Below is a small trained network, with its code and all its weights. Each question gives an input and a target symbol and asks what happens when units are switched off, that is, made to give their printed mean instead of their output.

import numpy as np


def w(rows, s, z=0):
    codes = np.array(rows[::2]) - 128.0
    scale = np.full(codes.shape[1], s)
    scale[-1] = z or s
    return codes * scale


def f(y):
    return np.maximum(y, 0)


def softmax(a):
    e = np.exp(a - a.max(-1, keepdims=True))
    return e / e.sum(-1, keepdims=True)


def log_softmax(a):
    a = a - a.max(-1, keepdims=True)
    return a - np.log(np.exp(a).sum(-1, keepdims=True))


def net(x, mask):
    ids = ['ΘΞΣΦβεημπτψ'.index(c) for c in x.split()]
    T = len(ids)
    res = E[ids] + P[:T]
    r = res
    for j in range(3):
        rows = slice(3 * j, 3 * j + 3)
        q, k, v = (r @ M[0][rows].T for M in (Q, K, V))
        z = softmax(np.where(np.tri(T) > 0, q @ k.T / 3**0.5, -1e9)) @ v
        o = O[0][rows]
        res = res + np.where(mask[j], z, o[:, -1]) @ o[:, :-1]
    y = f(res @ A[0][:, :-1].T + A[0][:, -1])
    res = res + np.where(mask[3:7], y, B[0][:, -1]) @ B[0][:, :-1]
    return log_softmax(res[-1] @ U[:, :-1].T + U[:, -1])


Q, K, V, O, A, B = {}, {}, {}, {}, {}, {}
E = w([
[120,182,199,61],'Θ',
[156,105,120,105],'Ξ',
[148,91,66,85],'Σ',
[165,127,252,95],'Φ',
[156,195,142,143],'β',
[164,117,171,141],'ε',
[107,118,137,144],'η',
[63,162,212,124],'μ',
[109,140,73,118],'π',
[173,132,176,191],'τ',
[234,140,144,90],'ψ',
],0.025)
P = w([
[79,129,111,114],'0',
[110,132,124,103],'1',
[105,116,92,107],'2',
[84,86,73,107],'3',
[63,103,52,116],'4',
[66,87,65,137],'5',
[68,67,48,121],'6',
[71,76,56,125],'7',
[67,65,53,119],'8',
[64,46,27,117],'9',
[42,53,24,116],'10',
[36,48,2,128],'11',
[79,96,41,122],'12',
],0.0038)
Q[0] = w([
[202,93,86,146],'H1',
[203,135,120,94],'H1',
[99,125,202,96],'H1',
[197,64,148,116],'H2',
[9,126,233,17],'H2',
[136,57,121,159],'H2',
[112,99,180,64],'H3',
[153,62,155,195],'H3',
[163,149,145,84],'H3',
],0.014)
K[0] = w([
[202,170,28,154],'H1',
[196,134,82,43],'H1',
[73,101,247,128],'H1',
[212,134,208,190],'H2',
[92,67,140,89],'H2',
[85,101,165,238],'H2',
[147,129,172,95],'H3',
[219,150,122,115],'H3',
[132,58,207,95],'H3',
],0.014)
V[0] = w([
[174,133,164,107],'H1',
[117,74,124,66],'H1',
[113,248,79,86],'H1',
[154,153,171,159],'H2',
[169,141,81,118],'H2',
[76,185,148,51],'H2',
[193,140,123,191],'H3',
[160,197,125,106],'H3',
[155,106,127,93],'H3',
],0.015)
O[0] = w([
[221,102,96,61,241],'H1',
[142,153,174,166,83],'H1',
[107,41,67,103,201],'H1',
[48,245,103,108,254],'H2',
[50,124,116,156,109],'H2',
[96,96,85,55,177],'H2',
[132,248,108,99,143],'H3',
[196,162,2,126,233],'H3',
[213,102,229,76,115],'H3',
],0.0079,0.0047)
A[0] = w([
[136,98,43,175,144],'N1',
[216,155,174,151,128],'N2',
[52,219,97,74,208],'N3',
[127,148,1,170,252],'N4',
],0.008,0.0043)
B[0] = w([
[166,185,111,254,174],'N1',
[111,109,52,211,182],'N2',
[134,53,184,187,227],'N3',
[115,190,206,139,249],'N4',
],0.0081,0.012)
U = w([
[124,127,127,131,87],'Θ',
[73,140,28,75,244],'Ξ',
[107,139,102,121,45],'Σ',
[43,196,152,88,137],'Φ',
[172,30,146,190,61],'β',
[152,141,2,128,142],'ε',
[176,139,252,85,3],'η',
[43,93,13,179,143],'μ',
[22,92,206,121,225],'π',
[101,141,114,118,121],'τ',
[59,200,68,175,148],'ψ',
],0.008,0.0039)

Each question gives the input, a string of symbols that net reads in full, and the target symbol t.
The units are the heads (3 rows each of Q, K, V and O) and the neurons (one row each of A and B). Each row of codes is followed by its name. A weight is (code - 128) times the scale printed after its matrix; where a second scale follows, it is the last column's (O, A, B and U).
mask holds one flag per unit, heads first, then neurons. A switched-off unit (its flag False) gives its mean, the last column of its rows in O or B, instead of its output. The means were averaged over made-up inputs and are rounded, as every weight is.
A unit's drop is (log p(t) with every unit on - log p(t) with that unit switched off) / (log p(t) with every unit on - log p(t) with every unit switched off).
The circuit of an input: a set's keep is (log p(t) with only the set's units on - log p(t) with every unit switched off) / (log p(t) with every unit on - log p(t) with every unit switched off). Starting from all 7 units, units are removed one at a time, each time the one whose removal leaves the highest keep (on an exact tie, the one counted first), for as long as the keep stays at least 0.8.
units of the circuit, in order: the units of the circuit, biggest drop first
most important unit: the unit with the biggest drop
k most important neurons: the k neurons with the biggest drops, biggest first
heads that matter: for each layer, one digit per head in row order, 1 if its drop is at least 0.15 and else 0, layers parted by /
drop of u: that unit's drop, to one decimal
input β ε β τ π Ξ μ μ η β Θ, target π: heads that matter => 101
input τ Σ Θ β Θ β β ψ, target ε: heads that matter => 101
input Σ Σ Θ β Σ η, target β: heads that matter => 011
input Ξ β η Σ η Σ ψ Σ Σ β, target β: most important unit => H2
input β π π ψ Θ Ξ π τ, target ψ: units of the circuit, in order => H2; N3
input ψ τ π Σ π ε β β π β Σ, target ψ: heads that matter => 010
input η τ β β Θ β π η β Σ, target ψ: units of the circuit, in order => H2; H1
input Σ τ η τ Φ ψ, target ε: units of the circuit, in order => N2; N3; H1
input β Σ β τ τ ψ β β Φ η Θ, target η: 2 most important neurons => N1; N3
input β τ ε, target ψ: heads that matter => 011
input τ Σ Θ, target β: heads that matter => 011
input τ η ε, target ψ: heads that matter => 110
input β η η β Ξ π τ β β τ β Ξ, target ψ: 2 most important neurons => N1; N4
input ψ τ τ, target ε: most important unit => N2
input μ Σ Θ β Ξ Ξ β β Θ Σ Σ Σ β, target β: drop of N1 => 0.0
input Θ β τ Θ Ξ β τ μ β Θ, target π: drop of H3 => 0.1
input τ β μ τ η τ Σ τ, target ψ: drop of N2 => 0.2
input Θ τ π β β β β τ Ξ, target ψ: drop of N1 => 0.2
